Below are the code and all the weights of a small trained network. Each question names an input and a target symbol and asks about switching units off, where a switched-off unit gives its printed mean instead of its output.

import numpy as np


def w(rows, s, z=0):
    codes = np.array(rows[::2]) - 128.0
    scale = np.full(codes.shape[1], s)
    scale[-1] = z or s
    return codes * scale


def norm(h):
    return h / np.sqrt((h * h).mean(-1, keepdims=True) + 1e-5)


def softmax(a):
    e = np.exp(a - a.max(-1, keepdims=True))
    return e / e.sum(-1, keepdims=True)


def log_softmax(a):
    a = a - a.max(-1, keepdims=True)
    return a - np.log(np.exp(a).sum(-1, keepdims=True))


def net(x, mask):
    ids = ['αγδεηθμξπστφψω'.index(c) for c in x.split()]
    T = len(ids)
    res = E[ids] + P[:T]
    u = 0
    for l in range(2):
        r = norm(res)
        for j in range(3):
            rows = slice(2 * j, 2 * j + 2)
            q, k, v = (r @ M[l][rows].T for M in (Q, K, V))
            z = softmax(np.where(np.tri(T) > 0, q @ k.T / 2**0.5, -1e9)) @ v
            o = O[l][rows]
            res = res + np.where(mask[u + j], z, o[:, -1]) @ o[:, :-1]
        u += 3
    return log_softmax(norm(res)[-1] @ U[:, :-1].T + U[:, -1])


Q, K, V, O = {}, {}, {}, {}
E = w([
[121,141,195,44,200,124,110,119,141,122,188,126],'α',
[122,168,88,144,149,155,102,158,57,117,109,212],'γ',
[189,84,75,106,100,102,156,68,143,100,171,167],'δ',
[130,212,121,176,130,92,66,97,227,128,181,157],'ε',
[162,57,194,173,70,86,100,152,116,73,137,167],'η',
[108,49,116,153,158,166,107,195,218,164,161,159],'θ',
[164,143,186,132,141,42,170,144,179,186,100,233],'μ',
[95,173,116,133,81,92,168,174,139,101,154,71],'ξ',
[139,173,149,67,67,180,132,187,193,117,128,205],'π',
[252,162,157,155,167,164,137,142,165,88,115,109],'σ',
[216,141,143,110,72,133,85,155,116,205,205,114],'τ',
[98,164,184,112,85,159,97,29,117,140,100,172],'φ',
[142,109,86,84,115,97,66,124,178,148,56,99],'ψ',
[134,145,115,111,143,174,234,95,159,185,158,133],'ω',
],0.02)
P = w([
[93,86,149,207,106,130,156,144,181,156,3,40],'0',
[194,120,78,53,87,93,137,110,206,29,141,177],'1',
[205,121,91,63,87,106,137,104,217,18,158,180],'2',
[208,129,78,71,95,95,141,117,207,16,148,177],'3',
[202,123,77,65,88,105,142,112,216,12,152,190],'4',
[227,131,77,55,96,93,146,111,209,11,164,187],'5',
[221,132,77,59,102,94,135,103,215,17,162,187],'6',
[207,127,64,66,85,97,136,115,217,13,157,188],'7',
[209,121,73,60,89,98,134,113,215,10,153,198],'8',
],0.0066)
Q[0] = w([
[84,120,149,128,186,152,129,128,1,187,79,19],'0.h0',
[127,93,105,170,176,125,133,136,85,146,14,71],'0.h0',
[42,81,144,141,137,118,148,144,28,150,81,92],'0.h1',
[203,165,132,118,87,98,104,141,181,104,129,223],'0.h1',
[155,167,124,174,199,161,119,106,109,159,85,69],'0.h2',
[200,153,112,74,74,103,104,100,205,75,153,218],'0.h2',
],0.0084)
K[0] = w([
[101,161,122,1,236,92,88,116,75,72,224,160],'0.h0',
[136,141,136,81,159,134,103,127,139,86,165,150],'0.h0',
[126,78,79,76,115,109,130,115,96,34,172,165],'0.h1',
[104,137,193,200,149,184,97,173,86,190,76,109],'0.h1',
[169,142,134,89,158,150,141,112,144,97,161,165],'0.h2',
[105,175,201,202,162,119,100,151,121,219,86,67],'0.h2',
],0.0094)
V[0] = w([
[141,67,53,125,122,68,175,39,103,125,141,83],'0.h0',
[132,159,92,95,156,15,80,208,41,184,157,102],'0.h0',
[63,94,134,125,135,82,205,167,155,101,175,136],'0.h1',
[131,174,169,2,69,137,116,195,164,87,80,133],'0.h1',
[197,97,133,135,48,71,162,67,205,130,134,104],'0.h2',
[222,42,55,100,115,85,136,141,99,10,124,191],'0.h2',
],0.0051)
O[0] = w([
[128,104,131,39,164,135,74,114,141,166,56,99,84],'0.h0',
[172,67,254,141,166,85,119,157,180,115,156,134,34],'0.h0',
[117,94,183,46,71,160,132,67,128,66,180,76,87],'0.h1',
[77,158,74,46,163,99,147,219,141,72,142,156,196],'0.h1',
[85,106,116,125,142,29,99,106,105,195,173,160,255],'0.h2',
[136,95,101,179,111,77,128,68,194,65,107,91,26],'0.h2',
],0.0078,0.0045)
Q[1] = w([
[50,50,238,203,124,216,164,91,99,149,72,50],'1.h0',
[127,152,152,209,168,132,96,126,180,150,110,67],'1.h0',
[103,85,185,174,140,153,187,135,122,133,115,63],'1.h1',
[43,101,191,183,158,153,123,121,82,164,64,2],'1.h1',
[189,204,45,79,91,104,111,160,184,99,179,212],'1.h2',
[131,108,105,156,155,136,181,115,61,138,102,54],'1.h2',
],0.0078)
K[1] = w([
[149,88,44,78,145,102,133,75,98,62,170,214],'1.h0',
[172,90,104,116,108,69,135,142,144,93,160,133],'1.h0',
[129,163,85,84,137,126,119,132,133,69,146,172],'1.h1',
[169,119,114,49,142,117,145,91,173,53,179,183],'1.h1',
[68,116,194,254,101,165,134,161,96,224,53,69],'1.h2',
[141,146,78,65,125,134,165,153,157,79,146,156],'1.h2',
],0.01)
V[1] = w([
[82,76,180,202,149,148,20,98,97,52,158,70],'1.h0',
[125,171,121,144,2,151,84,135,244,90,199,173],'1.h0',
[105,108,44,133,195,132,94,191,191,127,130,67],'1.h1',
[113,156,123,181,67,146,198,155,55,154,95,16],'1.h1',
[143,27,143,112,72,191,101,175,79,176,142,121],'1.h2',
[27,105,163,147,107,94,106,137,114,150,30,145],'1.h2',
],0.0066)
O[1] = w([
[188,165,36,41,161,135,127,153,146,134,214,212,3],'1.h0',
[170,134,145,107,155,107,153,130,73,189,113,33,207],'1.h0',
[67,118,119,152,166,191,142,141,199,198,159,46,174],'1.h1',
[102,186,154,113,235,113,101,64,106,104,157,115,215],'1.h1',
[75,112,124,131,157,115,254,94,115,156,49,167,143],'1.h2',
[112,11,109,176,179,192,141,159,62,95,140,92,190],'1.h2',
],0.0069,0.0055)
U = w([
[88,120,207,41,212,114,107,126,106,105,182,102,178],'α',
[105,159,68,155,167,159,107,165,9,115,105,189,166],'γ',
[179,66,29,107,121,76,171,56,111,80,168,160,43],'δ',
[113,223,92,203,130,102,58,91,202,141,177,141,17],'ε',
[129,40,201,171,56,92,96,149,84,54,127,140,116],'η',
[75,45,109,168,176,176,112,185,186,159,155,136,153],'θ',
[150,142,183,142,149,30,173,148,138,199,87,202,119],'μ',
[67,173,99,128,89,54,193,196,94,84,142,51,65],'ξ',
[120,180,156,42,39,203,142,207,182,114,95,179,47],'π',
[236,158,150,168,172,175,146,127,146,70,71,99,253],'σ',
[199,138,143,121,78,141,87,160,72,251,186,109,158],'τ',
[70,151,191,125,84,182,91,17,97,138,77,142,221],'φ',
[133,90,70,57,124,93,73,115,156,150,18,79,176],'ψ',
[121,131,94,121,137,200,254,67,130,208,133,100,127],'ω',
],0.0091,0.0029)

Each question gives the input, a string of symbols that net reads in full, and the target symbol t.
The units are the heads (2 rows each of Q, K, V and O). Each row of codes is followed by its name. A weight is (code - 128) times the scale printed after its matrix; where a second scale follows, it is the last column's (O and U).
mask holds one flag per head, layer by layer. A switched-off head (its flag False) gives its mean, the last column of its rows in O, instead of its output. The means were averaged over made-up inputs and are rounded, as every weight is.
A unit's drop is (log p(t) with every unit on - log p(t) with that unit switched off) / (log p(t) with every unit on - log p(t) with every unit switched off).
The circuit of an input: a set's keep is (log p(t) with only the set's units on - log p(t) with every unit switched off) / (log p(t) with every unit on - log p(t) with every unit switched off). Starting from all 6 units, units are removed one at a time, each time the one whose removal leaves the highest keep (on an exact tie, the one counted first), for as long as the keep stays at least 0.8.
units of the circuit, in order: the units of the circuit, biggest drop first
unit that matters most: the unit with the biggest drop
which heads matter: for each layer, one digit per head in row order, 1 if its drop is at least 0.15 and else 0, layers parted by /
input δ ψ ω, target ψ: units of the circuit, in order : [0.h0 0.h2]
input δ μ ψ δ τ φ π, target ψ: unit that matters most : 0.h0
input η ω α σ, target δ: units of the circuit, in order : [1.h0 0.h2]
input τ ε ε δ, target μ: units of the circuit, in order : [1.h2 0.h0]
input θ τ δ τ τ φ γ μ, target ω: which heads matter : 000 / 010
input ε σ ψ θ, target τ: units of the circuit, in order : [1.h0 1.h2]
input π ω φ, target ξ: units of the circuit, in order : [0.h1 0.h0]
input η ξ π σ τ θ, target δ: units of the circuit, in order : [1.h0 1.h1 0.h1]
input τ φ ψ ψ, target μ: which heads matter : 100 / 001
input ψ ω ω δ σ μ δ ψ, target θ: units of the circuit, in order : [1.h1 1.h2]
input μ ε α σ σ τ, target η: units of the circuit, in order : [1.h0 1.h1]
input ε γ δ ψ τ ω, target τ: which heads matter : 000 / 001
input τ μ τ γ ξ η σ, target μ: units of the circuit, in order : [1.h2 0.h2]
input σ ε δ π π ψ ψ, target ε: which heads matter : 000 / 001
input ξ ψ ξ π, target α: unit that matters most : 1.h1
input ψ γ ψ μ, target θ: units of the circuit, in order : [1.h1 1.h2]
input η τ ξ, target δ: which heads matter : 000 / 100
input ω τ τ α π δ δ, target φ: which heads matter : 000 / 100
input τ ψ ξ α τ σ α, target μ: units of the circuit, in order : [1.h2 0.h1]
input η ω μ δ π μ ω, target δ: which heads matter : 001 / 010
input σ π η, target ε: unit that matters most : 1.h2
